Below is a small trained network, with its code and all its weights. Each question gives an input and a target symbol and asks what happens when units are switched off, that is, made to give their printed mean instead of their output.

import numpy as np


def w(rows, s, z=0):
    codes = np.array(rows[::2]) - 128.0
    scale = np.full(codes.shape[1], s)
    scale[-1] = z or s
    return codes * scale


def f(y):
    return y / 2 * (1 + np.tanh(0.7978845608 * (y + 0.044715 * y**3)))


def softmax(a):
    e = np.exp(a - a.max(-1, keepdims=True))
    return e / e.sum(-1, keepdims=True)


def log_softmax(a):
    a = a - a.max(-1, keepdims=True)
    return a - np.log(np.exp(a).sum(-1, keepdims=True))


def net(x, mask):
    ids = ['Θαβδεηπστ'.index(c) for c in x.split()]
    T = len(ids)
    res = E[ids] + P[:T]
    r = res
    for j in range(2):
        rows = slice(3 * j, 3 * j + 3)
        q, k, v = (r @ M[0][rows].T for M in (Q, K, V))
        z = softmax(np.where(np.tri(T) > 0, q @ k.T / 3**0.5, -1e9)) @ v
        o = O[0][rows]
        res = res + np.where(mask[j], z, o[:, -1]) @ o[:, :-1]
    y = f(res @ A[0][:, :-1].T + A[0][:, -1])
    res = res + np.where(mask[2:6], y, B[0][:, -1]) @ B[0][:, :-1]
    return log_softmax(res[-1] @ U[:, :-1].T + U[:, -1])


Q, K, V, O, A, B = {}, {}, {}, {}, {}, {}
E = w([
[93,107,110,197,226,68,149],'Θ',
[173,168,146,159,102,58,79],'α',
[97,172,175,123,221,169,117],'β',
[72,240,224,121,113,126,73],'δ',
[137,171,156,179,113,136,137],'ε',
[148,165,169,249,180,101,114],'η',
[52,120,180,126,168,55,85],'π',
[139,224,206,89,176,112,69],'σ',
[147,110,170,106,200,77,67],'τ',
],0.018)
P = w([
[144,105,175,253,106,130,37],'0',
[106,199,171,169,118,120,134],'1',
[67,177,156,185,159,86,163],'2',
[48,193,171,162,142,143,142],'3',
[37,181,161,159,141,148,150],'4',
[57,214,135,143,108,157,161],'5',
],0.007)
Q[0] = w([
[144,168,91,104,78,152,138],'H0',
[106,207,174,215,148,100,96],'H0',
[135,10,96,100,67,129,160],'H0',
[182,100,27,94,123,158,199],'H1',
[135,152,147,138,109,111,154],'H1',
[66,217,208,206,144,88,117],'H1',
],0.013)
K[0] = w([
[116,188,88,126,181,138,204],'H0',
[119,110,173,226,162,137,45],'H0',
[102,159,37,45,97,112,229],'H0',
[71,148,23,48,78,144,207],'H1',
[148,147,145,137,182,94,124],'H1',
[160,114,233,253,163,173,120],'H1',
],0.011)
V[0] = w([
[142,159,150,133,200,242,137],'H0',
[215,14,128,164,225,71,143],'H0',
[1,113,197,148,169,125,140],'H0',
[129,161,101,43,242,172,77],'H1',
[154,11,101,125,169,39,125],'H1',
[141,132,187,73,102,59,55],'H1',
],0.0093)
O[0] = w([
[70,67,130,76,154,59,73,136],'H0',
[149,147,99,57,238,134,174,170],'H0',
[112,96,123,142,65,49,250,249],'H0',
[22,146,41,69,96,55,66,105],'H1',
[152,165,81,86,160,181,185,109],'H1',
[81,186,15,199,127,177,146,199],'H1',
],0.012,0.011)
A[0] = w([
[64,205,25,112,118,144,82,14],'N0',
[87,221,138,147,206,73,90,254],'N1',
[112,97,81,242,180,73,151,185],'N2',
[136,136,209,177,2,115,132,140],'N3',
],0.0078,0.0021)
B[0] = w([
[216,103,194,206,181,14,7,191],'N0',
[157,27,90,149,46,226,171,220],'N1',
[99,183,203,103,103,198,98,253],'N2',
[74,70,137,98,254,175,149,203],'N3',
],0.007,0.018)
U = w([
[191,77,239,120,37,121,136,177],'Θ',
[103,127,137,58,127,83,162,143],'α',
[152,56,123,145,13,134,158,85],'β',
[151,98,120,139,2,195,106,168],'δ',
[118,92,45,198,148,65,145,74],'ε',
[137,163,163,191,45,55,97,81],'η',
[76,234,128,138,42,73,156,180],'π',
[52,164,137,111,93,139,100,2],'σ',
[103,53,83,110,20,83,150,209],'τ',
],0.0057,0.0046)

Each question gives the input, a string of symbols that net reads in full, and the target symbol t.
The units are the heads (3 rows each of Q, K, V and O) and the neurons (one row each of A and B). Each row of codes is followed by its name. A weight is (code - 128) times the scale printed after its matrix; where a second scale follows, it is the last column's (O, A, B and U).
mask holds one flag per unit, heads first, then neurons. A switched-off unit (its flag False) gives its mean, the last column of its rows in O or B, instead of its output. The means were averaged over made-up inputs and are rounded, as every weight is.
A unit's drop is (log p(t) with every unit on - log p(t) with that unit switched off) / (log p(t) with every unit on - log p(t) with every unit switched off).
The circuit of an input: a set's keep is (log p(t) with only the set's units on - log p(t) with every unit switched off) / (log p(t) with every unit on - log p(t) with every unit switched off). Starting from all 6 units, units are removed one at a time, each time the one whose removal leaves the highest keep (on an exact tie, the one counted first), for as long as the keep stays at least 0.8.
units of the circuit, in order: the units of the circuit, biggest drop first
most important unit: the unit with the biggest drop
k most important neurons: the k neurons with the biggest drops, biggest first
heads that matter: for each layer, one digit per head in row order, 1 if its drop is at least 0.15 and else 0, layers parted by /
drop when u is switched off: that unit's drop, to one decimal
input σ β τ α, target η: units of the circuit, in order : (H1 N0)
input π π Θ, target π: most important unit : H0
input β π π ε, target τ: units of the circuit, in order : (H1 H0)
input δ π ε, target σ: 3 most important neurons : (N3 N2 N1)
input σ π π, target η: 2 most important neurons : (N0 N2)
input Θ δ δ β π π, target α: units of the circuit, in order : (H1 H0)
input π π σ β τ, target π: units of the circuit, in order : (H0 H1 N1 N3)
input β π π τ π β, target τ: units of the circuit, in order : (H1 H0 N1)
input σ σ β, target η: units of the circuit, in order : (H1 N0 H0)
input α ε π π, target δ: units of the circuit, in order : (H0 N1)
input σ τ β τ τ δ, target η: heads that matter : 01
input π β π τ σ, target π: units of the circuit, in order : (H0 H1)
input π β π π π β, target π: heads that matter : 10
input τ π β η τ δ, target Θ: heads that matter : 01
input π π τ π ε, target π: heads that matter : 11
input δ ε σ, target σ: 3 most important neurons : (N3 N2 N0)
input β δ π σ, target τ: 2 most important neurons : (N1 N2)
input ε β π σ, target Θ: heads that matter : 01
input σ π π ε σ, target η: heads that matter : 01
input δ α π α, target σ: most important unit : N3
input Θ π β τ π β, target α: heads that matter : 11
input Θ τ π η, target Θ: most important neuron : (N2)
input ε δ π ε π, target Θ: drop when H1 is switched off : 1.1
input π ε σ, target π: drop when H0 is switched off : 0.8
